Below are the code and all the weights of a small trained network. Each question names an input and a class and asks about switching units off, where a switched-off unit gives its printed mean instead of its output.

import numpy as np


def w(rows, s, z=0):
    codes = np.array(rows[::2]) - 128.0
    scale = np.full(codes.shape[1], s)
    scale[-1] = z or s
    return codes * scale


def norm(h):
    return h / np.sqrt((h * h).mean(-1, keepdims=True) + 1e-5)


def f(y):
    return np.maximum(y, 0)


def log_softmax(a):
    a = a - a.max(-1, keepdims=True)
    return a - np.log(np.exp(a).sum(-1, keepdims=True))


def net(x, mask):
    res = np.array(x, float).reshape(1, 2) / 4 @ E
    u = 0
    for l in range(4):
        y = f(norm(res) @ A[l][:, :-1].T + A[l][:, -1])
        res = res + np.where(mask[u : u + 6], y, B[l][:, -1]) @ B[l][:, :-1]
        u += 6
    return log_softmax(norm(res)[-1] @ U[:, :-1].T + U[:, -1])


A, B = {}, {}
E = w([
[83,96,166,153,134,5,83,94,139],'x0',
[223,135,55,117,50,85,53,119,163],'x1',
],0.014)
A[0] = w([
[165,167,124,5,173,191,183,242,138,4],'L0N1',
[156,112,87,135,148,120,70,17,224,132],'L0N2',
[137,83,162,86,190,151,215,87,21,115],'L0N3',
[164,63,190,133,100,196,189,9,184,152],'L0N4',
[249,14,112,153,254,118,166,72,132,86],'L0N5',
[64,44,116,104,177,17,173,91,133,154],'L0N6',
],0.006,0.0027)
B[0] = w([
[72,61,78,231,32,217,184,69,193,218],'L0N1',
[159,184,159,134,175,146,228,168,45,218],'L0N2',
[253,52,69,111,78,68,20,115,106,231],'L0N3',
[137,172,46,136,206,192,3,249,121,164],'L0N4',
[87,31,164,208,98,86,88,172,165,128],'L0N5',
[141,250,146,140,2,206,149,71,138,253],'L0N6',
],0.0057,0.0059)
A[1] = w([
[85,89,121,132,236,123,80,194,35,82],'L1N1',
[37,90,163,138,209,152,152,128,105,60],'L1N2',
[126,83,196,103,255,131,122,141,90,5],'L1N3',
[99,104,225,116,137,199,197,107,86,104],'L1N4',
[81,35,142,165,144,151,189,105,120,106],'L1N5',
[128,67,109,209,97,160,76,94,142,145],'L1N6',
],0.0085,0.002)
B[1] = w([
[176,242,84,110,117,17,185,81,92,173],'L1N1',
[146,159,66,80,129,82,94,121,121,213],'L1N2',
[254,101,172,127,119,13,117,106,163,170],'L1N3',
[192,130,82,33,89,156,119,147,185,255],'L1N4',
[156,112,174,87,121,67,181,116,139,213],'L1N5',
[145,199,177,110,133,153,109,151,82,208],'L1N6',
],0.0093,0.0064)
A[2] = w([
[95,91,143,53,172,78,207,152,165,91],'L2N1',
[189,183,157,130,128,148,186,160,110,5],'L2N2',
[83,88,216,153,120,37,75,135,159,124],'L2N3',
[95,119,102,103,149,117,110,151,147,68],'L2N4',
[183,111,84,62,164,67,149,133,180,37],'L2N5',
[2,126,155,196,167,70,87,71,175,77],'L2N6',
],0.0093,0.0012)
B[2] = w([
[136,213,129,153,70,55,81,120,90,174],'L2N1',
[76,156,226,201,181,97,119,127,143,244],'L2N2',
[144,65,128,129,144,243,162,142,213,208],'L2N3',
[84,201,50,130,99,87,99,81,101,128],'L2N4',
[150,160,87,65,139,60,87,53,111,254],'L2N5',
[2,102,141,173,106,207,196,115,160,170],'L2N6',
],0.0098,0.0068)
A[3] = w([
[255,193,63,75,105,154,131,138,78,194],'L3N1',
[181,219,210,87,80,98,62,110,71,254],'L3N2',
[52,172,223,212,109,76,106,48,152,105],'L3N3',
[83,36,198,139,104,117,152,76,175,120],'L3N4',
[116,146,206,186,224,112,108,109,116,23],'L3N5',
[128,55,97,162,69,65,97,36,211,221],'L3N6',
],0.0071,0.0017)
B[3] = w([
[37,95,208,92,139,86,137,117,149,248],'L3N1',
[177,105,49,134,192,43,154,101,71,248],'L3N2',
[152,148,158,212,114,212,7,206,56,184],'L3N3',
[57,108,156,79,71,146,194,169,170,158],'L3N4',
[144,182,95,244,161,116,48,203,120,141],'L3N5',
[93,159,174,106,160,175,192,144,139,195],'L3N6',
],0.011,0.012)
U = w([
[141,152,152,36,131,16,162,64,144,178],'0',
[57,140,191,122,77,248,185,146,181,208],'1',
[149,155,137,222,151,124,78,185,45,140],'2',
[97,74,84,152,108,144,138,98,113,3],'3',
[94,54,80,125,131,144,116,149,122,14],'4',
[101,76,66,153,126,148,134,100,136,9],'5',
],0.015,0.0057)

Each question gives the input, the list of numbers given to net, and the class t.
The units are the neurons (one row each of A and B). Each row of codes is followed by its name. A weight is (code - 128) times the scale printed after its matrix; where a second scale follows, it is the last column's (A, B and U).
mask holds one flag per neuron, layer by layer. A switched-off neuron (its flag False) gives its mean, the last column of its row in B, instead of its output. The means were averaged over made-up inputs and are rounded, as every weight is.
A unit's drop is (log p(t) with every unit on - log p(t) with that unit switched off) / (log p(t) with every unit on - log p(t) with every unit switched off).
most important unit: the unit with the biggest drop
top k neurons: the k neurons with the biggest drops, biggest first
top k neurons in layer l: the k neurons of layer l with the biggest drops, biggest first
drop when u is switched off: that unit's drop, to one decimal
input [1,3], class 2: top 2 neurons => [L1N4; L0N2]
input [0,-1], class 2: top neuron => [L1N6]
input [-3,-1], class 2: top 3 neurons => [L1N6; L2N2; L1N4]
input [3,-1], class 2: top 2 neurons => [L0N6; L3N3]
input [-5,-5], class 0: top 2 neurons => [L0N6; L1N5]
input [-7,6], class 1: top 3 neurons => [L2N5; L3N2; L0N1]
input [-4,-4], class 0: top 3 neurons => [L0N6; L1N4; L1N5]
input [-4,2], class 1: top 2 neurons => [L2N5; L3N2]
input [1,-3], class 2: top 3 neurons => [L0N3; L0N2; L0N6]
input [-4,3], class 1: top 2 neurons => [L2N5; L0N3]
input [-2,2], class 2: top 2 neurons => [L1N4; L2N2]
input [-4,-1], class 1: top 2 neurons => [L0N1; L2N5]
input [-1,3], class 2: top 2 neurons in layer 0 => [L0N3; L0N2]
input [7,-5], class 1: most important unit => L0N6
input [8,-6], class 1: drop when L1N6 is switched off => 0.0
input [5,-3], class 1: drop when L0N6 is switched off => 1.5
input [8,-5], class 1: drop when L0N6 is switched off => 0.7
